Below is a small trained network, with its code and all its weights. Each question gives an input and a target symbol and asks what happens when units are switched off, that is, made to give their printed mean instead of their output.

import numpy as np


def w(rows, s, z=0):
    codes = np.array(rows[::2]) - 128.0
    scale = np.full(codes.shape[1], s)
    scale[-1] = z or s
    return codes * scale


def norm(h):
    return h / np.sqrt((h * h).mean(-1, keepdims=True) + 1e-5)


def f(y):
    return y / 2 * (1 + np.tanh(0.7978845608 * (y + 0.044715 * y**3)))


def softmax(a):
    e = np.exp(a - a.max(-1, keepdims=True))
    return e / e.sum(-1, keepdims=True)


def log_softmax(a):
    a = a - a.max(-1, keepdims=True)
    return a - np.log(np.exp(a).sum(-1, keepdims=True))


def net(x, mask):
    ids = ['ΔΘΠαβεξτφψ'.index(c) for c in x.split()]
    T = len(ids)
    res = E[ids] + P[:T]
    q, k, v = (norm(res) @ M[0].T for M in (Q, K, V))
    z = softmax(np.where(np.tri(T) > 0, q @ k.T / 2**0.5, -1e9)) @ v
    res = res + np.where(mask[0], z, O[0][:, -1]) @ O[0][:, :-1]
    y = f(norm(res) @ A[0][:, :-1].T + A[0][:, -1])
    res = res + np.where(mask[1:9], y, B[0][:, -1]) @ B[0][:, :-1]
    return log_softmax(norm(res)[-1] @ U[:, :-1].T + U[:, -1])


Q, K, V, O, A, B = {}, {}, {}, {}, {}, {}
E = w([
[45,55,165,160,124,149],'Δ',
[89,85,29,243,12,32],'Θ',
[83,143,147,95,73,161],'Π',
[71,213,164,166,174,134],'α',
[107,170,176,147,198,92],'β',
[107,196,135,108,182,60],'ε',
[90,190,212,125,182,120],'ξ',
[84,176,179,171,163,147],'τ',
[72,205,181,172,214,101],'φ',
[93,135,90,1,170,171],'ψ',
],0.0056)
P = w([
[253,172,255,147,107,111],'0',
[157,188,179,185,143,141],'1',
[141,180,167,168,139,138],'2',
[126,169,157,161,138,133],'3',
[115,160,153,151,139,127],'4',
[110,153,147,144,138,126],'5',
[104,150,142,140,137,119],'6',
[101,145,138,136,140,118],'7',
[97,145,133,133,140,114],'8',
[94,142,134,131,139,112],'9',
[93,142,131,132,138,109],'10',
[89,141,127,132,141,107],'11',
[93,138,132,135,134,100],'12',
],0.0049)
Q[0] = w([
[14,133,234,238,73,55],'head 1',
[254,138,81,106,174,246],'head 1',
],0.0036)
K[0] = w([
[178,101,112,253,30,52],'head 1',
[76,187,198,57,233,202],'head 1',
],0.0036)
V[0] = w([
[92,69,106,252,56,25],'head 1',
[99,152,204,125,207,143],'head 1',
],0.0045)
O[0] = w([
[131,65,4,48,147,182,181],'head 1',
[254,189,115,150,74,136,254],'head 1',
],0.0049,0.0035)
A[0] = w([
[156,201,144,113,103,84,48],'neuron 1',
[123,94,95,120,157,153,109],'neuron 2',
[128,143,143,154,113,148,103],'neuron 3',
[139,146,118,129,172,97,16],'neuron 4',
[147,126,163,163,141,109,167],'neuron 5',
[155,125,143,103,128,73,98],'neuron 6',
[122,84,109,111,122,118,73],'neuron 7',
[252,142,122,88,113,141,4],'neuron 8',
],0.014,0.0023)
B[0] = w([
[59,114,123,115,165,53,254],'neuron 1',
[142,142,157,142,103,77,154],'neuron 2',
[98,100,118,101,138,112,175],'neuron 3',
[160,97,112,114,111,156,144],'neuron 4',
[157,193,77,74,160,91,187],'neuron 5',
[2,167,105,126,138,94,131],'neuron 6',
[147,178,143,111,157,141,140],'neuron 7',
[213,206,101,113,182,126,157],'neuron 8',
],0.0087,0.0075)
U = w([
[48,1,189,91,137,100,5],'Δ',
[176,106,62,178,35,83,115],'Θ',
[128,174,151,57,36,194,90],'Π',
[102,186,109,195,136,218,88],'α',
[236,54,163,117,131,94,92],'β',
[72,91,29,68,144,94,69],'ε',
[161,127,236,72,156,187,13],'ξ',
[108,122,234,209,71,101,252],'τ',
[173,88,122,165,211,196,120],'φ',
[185,225,127,77,191,75,212],'ψ',
],0.0083,0.0023)

Each question gives the input, a string of symbols that net reads in full, and the target symbol t.
The units are the heads (2 rows each of Q, K, V and O) and the neurons (one row each of A and B). Each row of codes is followed by its name. A weight is (code - 128) times the scale printed after its matrix; where a second scale follows, it is the last column's (O, A, B and U).
mask holds one flag per unit, heads first, then neurons. A switched-off unit (its flag False) gives its mean, the last column of its rows in O or B, instead of its output. The means were averaged over made-up inputs and are rounded, as every weight is.
A unit's drop is (log p(t) with every unit on - log p(t) with that unit switched off) / (log p(t) with every unit on - log p(t) with every unit switched off).
The circuit of an input: a set's keep is (log p(t) with only the set's units on - log p(t) with every unit switched off) / (log p(t) with every unit on - log p(t) with every unit switched off). Starting from all 9 units, units are removed one at a time, each time the one whose removal leaves the highest keep (on an exact tie, the one counted first), for as long as the keep stays at least 0.8.
units of the circuit, in order: the units of the circuit, biggest drop first
top k neurons: the k neurons with the biggest drops, biggest first
drop when u is switched off: that unit's drop, to one decimal
input τ Δ ψ Δ Δ Δ Δ Δ τ, target ε: units of the circuit, in order => (neuron 8; head 1; neuron 2)
input α Δ Δ τ β Δ φ τ Δ, target τ: units of the circuit, in order => (neuron 5; neuron 1; neuron 2; head 1)
input ξ φ Δ β Δ Θ β Δ, target Δ: units of the circuit, in order => (neuron 5; neuron 8; neuron 1)
input Δ Π ε φ Θ β Π ξ Δ Δ Δ τ, target τ: top 3 neurons => (neuron 5; neuron 2; neuron 8)
input ξ ε Δ Δ ψ Π Θ Δ Δ Δ ε, target ε: units of the circuit, in order => (neuron 8; head 1; neuron 5; neuron 1)
input Π ξ α ψ Δ, target ψ: units of the circuit, in order => (neuron 1)
input Δ α ψ Δ Δ α, target ε: top 3 neurons => (neuron 8; neuron 1; neuron 2)
input Δ Δ Δ Δ ε τ ψ ε Δ α Π Δ, target τ: top 4 neurons => (neuron 5; neuron 1; neuron 2; neuron 8)
input β Π Π Δ α ψ Π, target Δ: top 2 neurons => (neuron 5; neuron 8)
input τ Δ Π Δ Δ ξ Θ Δ α Π, target Π: top 3 neurons => (neuron 1; neuron 5; neuron 8)
input α Π ψ β ε Π φ ψ Δ Δ Δ Θ ε, target ε: drop when neuron 1 is switched off => 0.1
input Δ ε Δ τ Π ε Δ β Π ε Θ τ, target τ: drop when neuron 8 is switched off => 0.5
input Θ ψ Π Π Δ α Π ξ ψ Δ α Δ, target Δ: drop when neuron 8 is switched off => 0.4
input Π Θ Δ Δ Δ τ τ ε Δ α ε φ, target φ: drop when neuron 2 is switched off => 0.0
